Here is a tiny trained network, its code and every weight. The questions are about switching its units off for an input and a target symbol, where a switched-off unit gives its printed mean instead of its output.

import numpy as np


def w(rows, s, z=0):
    codes = np.array(rows[::2]) - 128.0
    scale = np.full(codes.shape[1], s)
    scale[-1] = z or s
    return codes * scale


def norm(h):
    return h / np.sqrt((h * h).mean(-1, keepdims=True) + 1e-5)


def f(y):
    return y / 2 * (1 + np.tanh(0.7978845608 * (y + 0.044715 * y**3)))


def softmax(a):
    e = np.exp(a - a.max(-1, keepdims=True))
    return e / e.sum(-1, keepdims=True)


def log_softmax(a):
    a = a - a.max(-1, keepdims=True)
    return a - np.log(np.exp(a).sum(-1, keepdims=True))


def net(x, mask):
    ids = ['αγδεζηλμπστφψω'.index(c) for c in x.split()]
    T = len(ids)
    res = E[ids] + P[:T]
    r = norm(res)
    for j in range(3):
        rows = slice(2 * j, 2 * j + 2)
        q, k, v = (r @ M[0][rows].T for M in (Q, K, V))
        z = softmax(np.where(np.tri(T) > 0, q @ k.T / 2**0.5, -1e9)) @ v
        o = O[0][rows]
        res = res + np.where(mask[j], z, o[:, -1]) @ o[:, :-1]
    y = f(norm(res) @ A[0][:, :-1].T + A[0][:, -1])
    res = res + np.where(mask[3:19], y, B[0][:, -1]) @ B[0][:, :-1]
    return log_softmax(norm(res)[-1] @ U[:, :-1].T + U[:, -1])


Q, K, V, O, A, B = {}, {}, {}, {}, {}, {}
E = w([
[100,175,136],'α',
[122,101,101],'γ',
[98,115,125],'δ',
[209,136,121],'ε',
[113,178,140],'ζ',
[174,129,116],'η',
[195,140,137],'λ',
[180,217,123],'μ',
[56,87,109],'π',
[49,74,127],'σ',
[170,119,160],'τ',
[254,51,237],'φ',
[188,160,52],'ψ',
[49,116,178],'ω',
],0.007)
P = w([
[91,148,146],'0',
[247,179,77],'1',
[96,149,144],'2',
[129,40,105],'3',
[249,183,76],'4',
[91,149,146],'5',
[128,43,109],'6',
[252,180,75],'7',
[94,146,144],'8',
[126,48,105],'9',
],0.0027)
Q[0] = w([
[111,87,140],'h1',
[138,59,151],'h1',
[71,154,145],'h2',
[158,254,172],'h2',
[89,24,92],'h3',
[13,144,160],'h3',
],0.02)
K[0] = w([
[81,116,171],'h1',
[66,79,197],'h1',
[93,120,198],'h2',
[156,247,200],'h2',
[103,7,102],'h3',
[13,133,183],'h3',
],0.019)
V[0] = w([
[87,111,100],'h1',
[115,122,156],'h1',
[128,131,121],'h2',
[145,117,174],'h2',
[80,111,159],'h3',
[252,150,90],'h3',
],0.0032)
O[0] = w([
[82,108,128,133],'h1',
[121,79,126,101],'h1',
[119,143,138,136],'h2',
[152,93,113,82],'h2',
[171,136,108,65],'h3',
[4,124,175,249],'h3',
],0.0032,0.0011)
A[0] = w([
[152,127,115,86],'n1',
[38,121,189,73],'n2',
[131,119,136,88],'n3',
[122,119,133,98],'n4',
[186,118,173,25],'n5',
[90,27,200,165],'n6',
[129,126,140,83],'n7',
[129,127,163,122],'n8',
[125,125,128,112],'n9',
[85,134,250,2],'n10',
[106,87,96,93],'n11',
[148,129,117,86],'n12',
[132,128,132,129],'n13',
[101,119,128,76],'n14',
[89,145,91,113],'n15',
[148,132,116,91],'n16',
],0.012,0.002)
B[0] = w([
[134,105,107,137],'n1',
[123,253,147,163],'n2',
[142,142,129,118],'n3',
[144,142,132,118],'n4',
[99,130,172,166],'n5',
[123,60,27,253],'n6',
[135,139,121,116],'n7',
[120,143,108,131],'n8',
[134,132,130,123],'n9',
[176,38,135,180],'n10',
[105,164,164,170],'n11',
[134,108,114,133],'n12',
[127,127,124,129],'n13',
[152,138,161,118],'n14',
[75,105,154,162],'n15',
[130,106,118,137],'n16',
],0.019,0.0039)
U = w([
[95,227,194,142],'α',
[36,111,208,21],'γ',
[42,129,215,48],'δ',
[138,79,232,168],'ε',
[172,179,202,253],'ζ',
[246,151,158,229],'η',
[187,60,178,102],'λ',
[182,220,73,209],'μ',
[47,189,99,141],'π',
[95,181,50,94],'σ',
[216,97,89,93],'τ',
[171,57,123,136],'φ',
[53,73,90,100],'ψ',
[216,132,20,44],'ω',
],0.014,0.0034)

Each question gives the input, a string of symbols that net reads in full, and the target symbol t.
The units are the heads (2 rows each of Q, K, V and O) and the neurons (one row each of A and B). Each row of codes is followed by its name. A weight is (code - 128) times the scale printed after its matrix; where a second scale follows, it is the last column's (O, A, B and U).
mask holds one flag per unit, heads first, then neurons. A switched-off unit (its flag False) gives its mean, the last column of its rows in O or B, instead of its output. The means were averaged over made-up inputs and are rounded, as every weight is.
A unit's drop is (log p(t) with every unit on - log p(t) with that unit switched off) / (log p(t) with every unit on - log p(t) with every unit switched off).
The circuit of an input: a set's keep is (log p(t) with only the set's units on - log p(t) with every unit switched off) / (log p(t) with every unit on - log p(t) with every unit switched off). Starting from the 12 units with the biggest drops (on a tie, the unit counted first), units are removed one at a time, each time the one whose removal leaves the highest keep (on an exact tie, the one counted first), for as long as the keep stays at least 0.8.
units of the circuit, in order: the units of the circuit, biggest drop first
top k neurons: the k neurons with the biggest drops, biggest first
which heads matter: for each layer, one digit per head in row order, 1 if its drop is at least 0.15 and else 0, layers parted by /
drop when u is switched off: that unit's drop, to one decimal
input η ω α φ ω ω μ ζ ζ, target ζ: top 2 neurons : [n6; n5]
input ε σ α ζ ψ ψ ε, target ψ: units of the circuit, in order : [n5; n10]
input μ δ ψ ε, target ψ: top 4 neurons : [n5; n10; n14; n6]
input ε ψ λ λ ε ψ δ μ ψ ψ, target ψ: top 4 neurons : [n2; n15; n10; n6]
input μ λ γ, target γ: top neuron : [n6]
input μ ε ε φ τ ψ, target ψ: units of the circuit, in order : [h3; n15]
input φ α γ ψ ε δ, target δ: units of the circuit, in order : [h3; n6; n10; n2]
input α α η, target η: which heads matter : 001
input α ω δ π ψ ε π δ δ, target δ: units of the circuit, in order : [h3; n6; n2; n10]
input φ π ε α σ μ, target μ: top 3 neurons : [n10; n6; n5]
input ψ μ α α ψ ψ σ α, target π: top 4 neurons : [n10; n6; n5; n11]
input π δ γ ψ ε, target η: top 3 neurons : [n6; n15; n11]
input ε τ μ, target μ: drop when n10 is switched off : 2.5
input μ σ δ ε σ λ δ α, target π: drop when n10 is switched off : 2.1
input φ μ ε π σ α, target α: drop when n6 is switched off : 1.2
